Here is a tiny trained network, its code and every weight. The questions are about switching its units off for an input and a target symbol, where a switched-off unit gives its printed mean instead of its output.

import numpy as np


def w(rows, s, z=0):
    codes = np.array(rows[::2]) - 128.0
    scale = np.full(codes.shape[1], s)
    scale[-1] = z or s
    return codes * scale


def f(y):
    return y / 2 * (1 + np.tanh(0.7978845608 * (y + 0.044715 * y**3)))


def softmax(a):
    e = np.exp(a - a.max(-1, keepdims=True))
    return e / e.sum(-1, keepdims=True)


def log_softmax(a):
    a = a - a.max(-1, keepdims=True)
    return a - np.log(np.exp(a).sum(-1, keepdims=True))


def net(x, mask):
    ids = ['αβγδεηθλμξπστφω'.index(c) for c in x.split()]
    T = len(ids)
    res = E[ids] + P[:T]
    u = 0
    for l in range(2):
        r = res
        for j in range(3):
            rows = slice(2 * j, 2 * j + 2)
            q, k, v = (r @ M[l][rows].T for M in (Q, K, V))
            z = softmax(np.where(np.tri(T) > 0, q @ k.T / 2**0.5, -1e9)) @ v
            o = O[l][rows]
            res = res + np.where(mask[u + j], z, o[:, -1]) @ o[:, :-1]
        u += 3
        y = f(res @ A[l][:, :-1].T + A[l][:, -1])
        res = res + np.where(mask[u : u + 4], y, B[l][:, -1]) @ B[l][:, :-1]
        u += 4
    return log_softmax(res[-1] @ U[:, :-1].T + U[:, -1])


Q, K, V, O, A, B = {}, {}, {}, {}, {}, {}
E = w([
[211,164,110],'α',
[67,170,92],'β',
[206,135,161],'γ',
[184,33,106],'δ',
[128,72,151],'ε',
[88,163,88],'η',
[160,158,189],'θ',
[131,162,110],'λ',
[164,152,159],'μ',
[91,150,107],'ξ',
[41,134,110],'π',
[139,100,138],'σ',
[132,168,106],'τ',
[253,88,150],'φ',
[155,211,93],'ω',
],0.019)
P = w([
[85,166,250],'0',
[109,177,65],'1',
[140,89,69],'2',
[126,174,219],'3',
[113,176,73],'4',
[139,86,63],'5',
],0.012)
Q[0] = w([
[181,163,240],'L0H1',
[158,172,161],'L0H1',
[254,188,152],'L0H2',
[219,33,135],'L0H2',
[176,145,231],'L0H3',
[206,85,38],'L0H3',
],0.0064)
K[0] = w([
[152,65,134],'L0H1',
[184,130,50],'L0H1',
[153,138,79],'L0H2',
[149,161,9],'L0H2',
[199,170,159],'L0H3',
[235,132,73],'L0H3',
],0.012)
V[0] = w([
[99,110,155],'L0H1',
[117,182,162],'L0H1',
[87,144,38],'L0H2',
[168,101,126],'L0H2',
[205,100,42],'L0H3',
[248,188,1],'L0H3',
],0.0061)
O[0] = w([
[115,11,103,134],'L0H1',
[130,34,181,250],'L0H1',
[142,41,150,21],'L0H2',
[254,18,231,84],'L0H2',
[67,68,76,47],'L0H3',
[97,116,103,135],'L0H3',
],0.0043,0.0019)
A[0] = w([
[51,93,170,254],'L0N1',
[144,9,145,81],'L0N2',
[127,163,153,243],'L0N3',
[184,136,48,131],'L0N4',
],0.012,0.0056)
B[0] = w([
[197,152,98,224],'L0N1',
[158,249,149,191],'L0N2',
[186,148,76,254],'L0N3',
[46,123,199,208],'L0N4',
],0.013,0.0057)
Q[1] = w([
[2,38,188],'L1H1',
[59,228,170],'L1H1',
[238,184,54],'L1H2',
[126,40,47],'L1H2',
[55,108,31],'L1H3',
[193,180,104],'L1H3',
],0.0071)
K[1] = w([
[62,208,56],'L1H1',
[2,173,108],'L1H1',
[163,164,110],'L1H2',
[103,153,143],'L1H2',
[148,170,7],'L1H3',
[198,18,43],'L1H3',
],0.0078)
V[1] = w([
[201,77,206],'L1H1',
[108,159,137],'L1H1',
[208,233,85],'L1H2',
[253,222,71],'L1H2',
[19,137,63],'L1H3',
[25,129,75],'L1H3',
],0.0048)
O[1] = w([
[139,90,138,134],'L1H1',
[191,121,223,135],'L1H1',
[150,158,169,236],'L1H2',
[95,2,133,254],'L1H2',
[124,123,137,89],'L1H3',
[129,68,99,87],'L1H3',
],0.0088,0.012)
A[1] = w([
[152,141,58,241],'L1N1',
[53,120,84,252],'L1N2',
[112,148,130,121],'L1N3',
[252,180,130,50],'L1N4',
],0.011,0.0038)
B[1] = w([
[191,19,121,159],'L1N1',
[33,134,132,170],'L1N2',
[131,244,162,126],'L1N3',
[81,148,1,254],'L1N4',
],0.0073,0.0085)
U = w([
[57,117,156,114],'α',
[53,106,103,91],'β',
[144,67,178,141],'γ',
[130,164,216,122],'δ',
[148,17,178,155],'ε',
[39,115,75,17],'η',
[167,144,46,186],'θ',
[70,128,155,140],'λ',
[133,106,169,177],'μ',
[48,137,122,102],'ξ',
[87,59,65,148],'π',
[104,7,110,68],'σ',
[53,128,108,72],'τ',
[135,84,223,150],'φ',
[75,226,131,4],'ω',
],0.011,0.0045)

Each question gives the input, a string of symbols that net reads in full, and the target symbol t.
The units are the heads (2 rows each of Q, K, V and O) and the neurons (one row each of A and B). Each row of codes is followed by its name. A weight is (code - 128) times the scale printed after its matrix; where a second scale follows, it is the last column's (O, A, B and U).
mask holds one flag per unit, layer by layer, with each layer's heads first. A switched-off unit (its flag False) gives its mean, the last column of its rows in O or B, instead of its output. The means were averaged over made-up inputs and are rounded, as every weight is.
A unit's drop is (log p(t) with every unit on - log p(t) with that unit switched off) / (log p(t) with every unit on - log p(t) with every unit switched off).
The circuit of an input: a set's keep is (log p(t) with only the set's units on - log p(t) with every unit switched off) / (log p(t) with every unit on - log p(t) with every unit switched off). Starting from the 12 units with the biggest drops (on a tie, the unit counted first), units are removed one at a time, each time the one whose removal leaves the highest keep (on an exact tie, the one counted first), for as long as the keep stays at least 0.8.
circuit, biggest first: the units of the circuit, biggest drop first
unit that matters most: the unit with the biggest drop
k most important neurons: the k neurons with the biggest drops, biggest first
top k neurons in layer l: the k neurons of layer l with the biggest drops, biggest first
drop when u is switched off: that unit's drop, to one decimal
input η φ δ ξ, target θ: unit that matters most : L0N4
input θ π σ π ε, target ε: top 3 neurons in layer 0 : [L0N4 L0N3 L0N1]
input μ σ δ ε, target θ: circuit, biggest first : [L0N4 L1N4 L0N1]
input δ ε γ ξ, target θ: circuit, biggest first : [L0N3 L0N4 L0N1]
input ε ε τ λ, target θ: top 2 neurons in layer 0 : [L0N3 L0N4]
input γ φ θ τ, target θ: top 2 neurons in layer 0 : [L0N4 L0N3]
input ξ α ε η, target θ: 2 most important neurons : [L0N3 L0N4]
input α φ δ β, target θ: top 2 neurons in layer 0 : [L0N4 L0N3]
input ε λ φ ω τ ε, target θ: 3 most important neurons : [L0N2 L0N1 L1N4]
input η δ μ λ θ, target θ: circuit, biggest first : [L0N4 L1N4]
input μ μ π, target σ: top 2 neurons in layer 0 : [L0N1 L0N4]
input α φ δ η, target θ: circuit, biggest first : [L0N4 L0N3 L0N1]
input λ π φ δ σ δ, target ω: circuit, biggest first : [L0N2 L0N4]
input α μ γ φ, target θ: most important neuron : [L1N4]
input θ β β ξ ε, target ε: 3 most important neurons : [L1N4 L0N3 L0N4]
input π η μ θ, target θ: circuit, biggest first : [L1N4 L0N3]
input φ ξ ω γ, target θ: 2 most important neurons : [L1N4 L0N4]
input φ ε ε π, target θ: 2 most important neurons : [L0N1 L0N3]
input π φ α β, target θ: 2 most important neurons : [L0N3 L0N4]
input ω ε φ σ, target θ: top 3 neurons in layer 0 : [L0N4 L0N1 L0N3]
input π δ δ, target ω: top 3 neurons in layer 0 : [L0N2 L0N4 L0N3]
input ε π η μ, target θ: top 2 neurons in layer 0 : [L0N3 L0N4]
input φ α λ δ, target θ: top 3 neurons in layer 0 : [L0N2 L0N4 L0N1]
input ε β θ ω, target θ: drop when L0N3 is switched off : 0.6
input α β λ μ, target θ: drop when L0N3 is switched off : 0.2
